Here is a tiny trained network, its code and every weight. The questions are about switching its units off for an input and a class, where a switched-off unit gives its printed mean instead of its output.

import numpy as np


def w(rows, s, z=0):
    codes = np.array(rows[::2]) - 128.0
    scale = np.full(codes.shape[1], s)
    scale[-1] = z or s
    return codes * scale


def norm(h):
    return h / np.sqrt((h * h).mean(-1, keepdims=True) + 1e-5)


def f(y):
    return y / 2 * (1 + np.tanh(0.7978845608 * (y + 0.044715 * y**3)))


def log_softmax(a):
    a = a - a.max(-1, keepdims=True)
    return a - np.log(np.exp(a).sum(-1, keepdims=True))


def net(x, mask):
    res = np.array(x, float).reshape(1, 5) / 4 @ E
    u = 0
    for l in range(2):
        y = f(norm(res) @ A[l][:, :-1].T + A[l][:, -1])
        res = res + np.where(mask[u : u + 6], y, B[l][:, -1]) @ B[l][:, :-1]
        u += 6
    return log_softmax(norm(res)[-1] @ U[:, :-1].T + U[:, -1])


A, B = {}, {}
E = w([
[168,225,162,87,79,157,247,150,59],'x0',
[97,92,74,74,3,149,114,62,67],'x1',
[130,225,47,84,55,169,181,157,62],'x2',
[175,170,46,182,61,183,57,94,228],'x3',
[119,253,59,108,189,146,198,105,96],'x4',
],0.0076)
A[0] = w([
[125,78,244,148,29,93,171,128,53,14],'L0N0',
[197,200,184,137,235,140,112,121,129,70],'L0N1',
[103,137,159,217,171,126,236,170,219,67],'L0N2',
[93,91,206,137,253,56,140,146,36,2],'L0N3',
[154,116,59,73,91,131,116,100,147,84],'L0N4',
[240,92,53,109,180,184,158,204,109,49],'L0N5',
],0.0067,0.0054)
B[0] = w([
[197,57,191,104,65,141,158,156,124,197],'L0N0',
[135,97,61,106,170,160,164,156,159,220],'L0N1',
[145,95,49,72,107,164,130,19,187,205],'L0N2',
[4,110,184,64,210,19,178,148,183,254],'L0N3',
[89,89,162,155,162,113,176,89,116,165],'L0N4',
[116,145,158,77,119,135,127,90,141,124],'L0N5',
],0.011,0.003)
A[1] = w([
[132,128,95,123,123,148,108,104,111,197],'L1N0',
[152,101,110,190,192,186,67,151,176,120],'L1N1',
[126,204,88,138,101,135,183,153,79,3],'L1N2',
[117,48,51,178,98,136,64,112,130,121],'L1N3',
[144,124,175,200,128,96,9,134,197,34],'L1N4',
[153,151,93,85,113,106,199,94,124,58],'L1N5',
],0.012,0.0044)
B[1] = w([
[57,112,117,64,95,131,190,122,98,176],'L1N0',
[203,69,82,161,98,118,120,149,174,228],'L1N1',
[99,191,154,124,182,234,52,244,142,209],'L1N2',
[103,179,187,175,151,110,97,34,68,254],'L1N3',
[171,211,194,192,167,26,45,194,155,237],'L1N4',
[123,106,109,153,129,139,60,155,99,196],'L1N5',
],0.011,0.0078)
U = w([
[68,136,103,137,55,145,129,20,53,6],'0',
[227,115,22,132,138,157,164,125,206,57],'1',
[103,181,78,96,101,227,117,212,84,217],'2',
[200,60,184,91,6,141,164,160,72,147],'3',
[69,74,156,62,202,40,163,172,162,193],'4',
[189,130,147,212,117,59,47,99,159,170],'5',
],0.017,0.0022)

Each question gives the input, the list of numbers given to net, and the class t.
The units are the neurons (one row each of A and B). Each row of codes is followed by its name. A weight is (code - 128) times the scale printed after its matrix; where a second scale follows, it is the last column's (A, B and U).
mask holds one flag per neuron, layer by layer. A switched-off neuron (its flag False) gives its mean, the last column of its row in B, instead of its output. The means were averaged over made-up inputs and are rounded, as every weight is.
A unit's drop is (log p(t) with every unit on - log p(t) with that unit switched off) / (log p(t) with every unit on - log p(t) with every unit switched off).
The circuit of an input: a set's keep is (log p(t) with only the set's units on - log p(t) with every unit switched off) / (log p(t) with every unit on - log p(t) with every unit switched off). Starting from all 12 units, units are removed one at a time, each time the one whose removal leaves the highest keep (on an exact tie, the one counted first), for as long as the keep stays at least 0.8.
units of the circuit, in order: the units of the circuit, biggest drop first
top k neurons: the k neurons with the biggest drops, biggest first
k most important neurons of layer l: the k neurons of layer l with the biggest drops, biggest first
drop when u is switched off: that unit's drop, to one decimal
input [-1,3,1,-1,-3], class 0: units of the circuit, in order	(L1N4)
input [6,2,-5,-3,6], class 2: units of the circuit, in order	(L1N5; L1N4)
input [-1,-2,1,0,4], class 2: top 4 neurons	(L1N5; L1N0; L0N3; L0N5)
input [-8,3,7,-6,2], class 0: units of the circuit, in order	(L1N4; L1N2)
input [-3,3,6,-4,-3], class 3: top 2 neurons	(L0N0; L0N2)
input [4,-5,2,3,-6], class 1: units of the circuit, in order	(L0N2; L1N3)
input [7,-6,-3,-1,8], class 2: top 2 neurons	(L1N1; L1N5)
input [1,6,-6,-7,-7], class 3: top 2 neurons	(L0N0; L1N4)
input [0,6,2,1,-6], class 0: units of the circuit, in order	(L1N3; L1N4)
input [-2,-6,-2,6,4], class 1: 2 most important neurons of layer 0	(L0N1; L0N2)
input [7,6,-1,3,-1], class 2: top 3 neurons	(L1N2; L1N1; L0N2)
input [0,5,-5,5,4], class 0: top 2 neurons	(L0N4; L1N0)
input [-3,6,5,6,3], class 0: top 2 neurons	(L1N3; L0N4)
input [-7,0,3,-2,8], class 2: most important neuron of layer 0	(L0N3)
input [3,0,-6,-1,-3], class 4: drop when L0N3 is switched off	0.4
input [8,-7,-2,5,-8], class 1: drop when L1N3 is switched off	0.2
input [6,-7,5,-1,-8], class 3: drop when L0N0 is switched off	0.1
input [7,3,-4,-2,2], class 3: drop when L0N0 is switched off	3.1
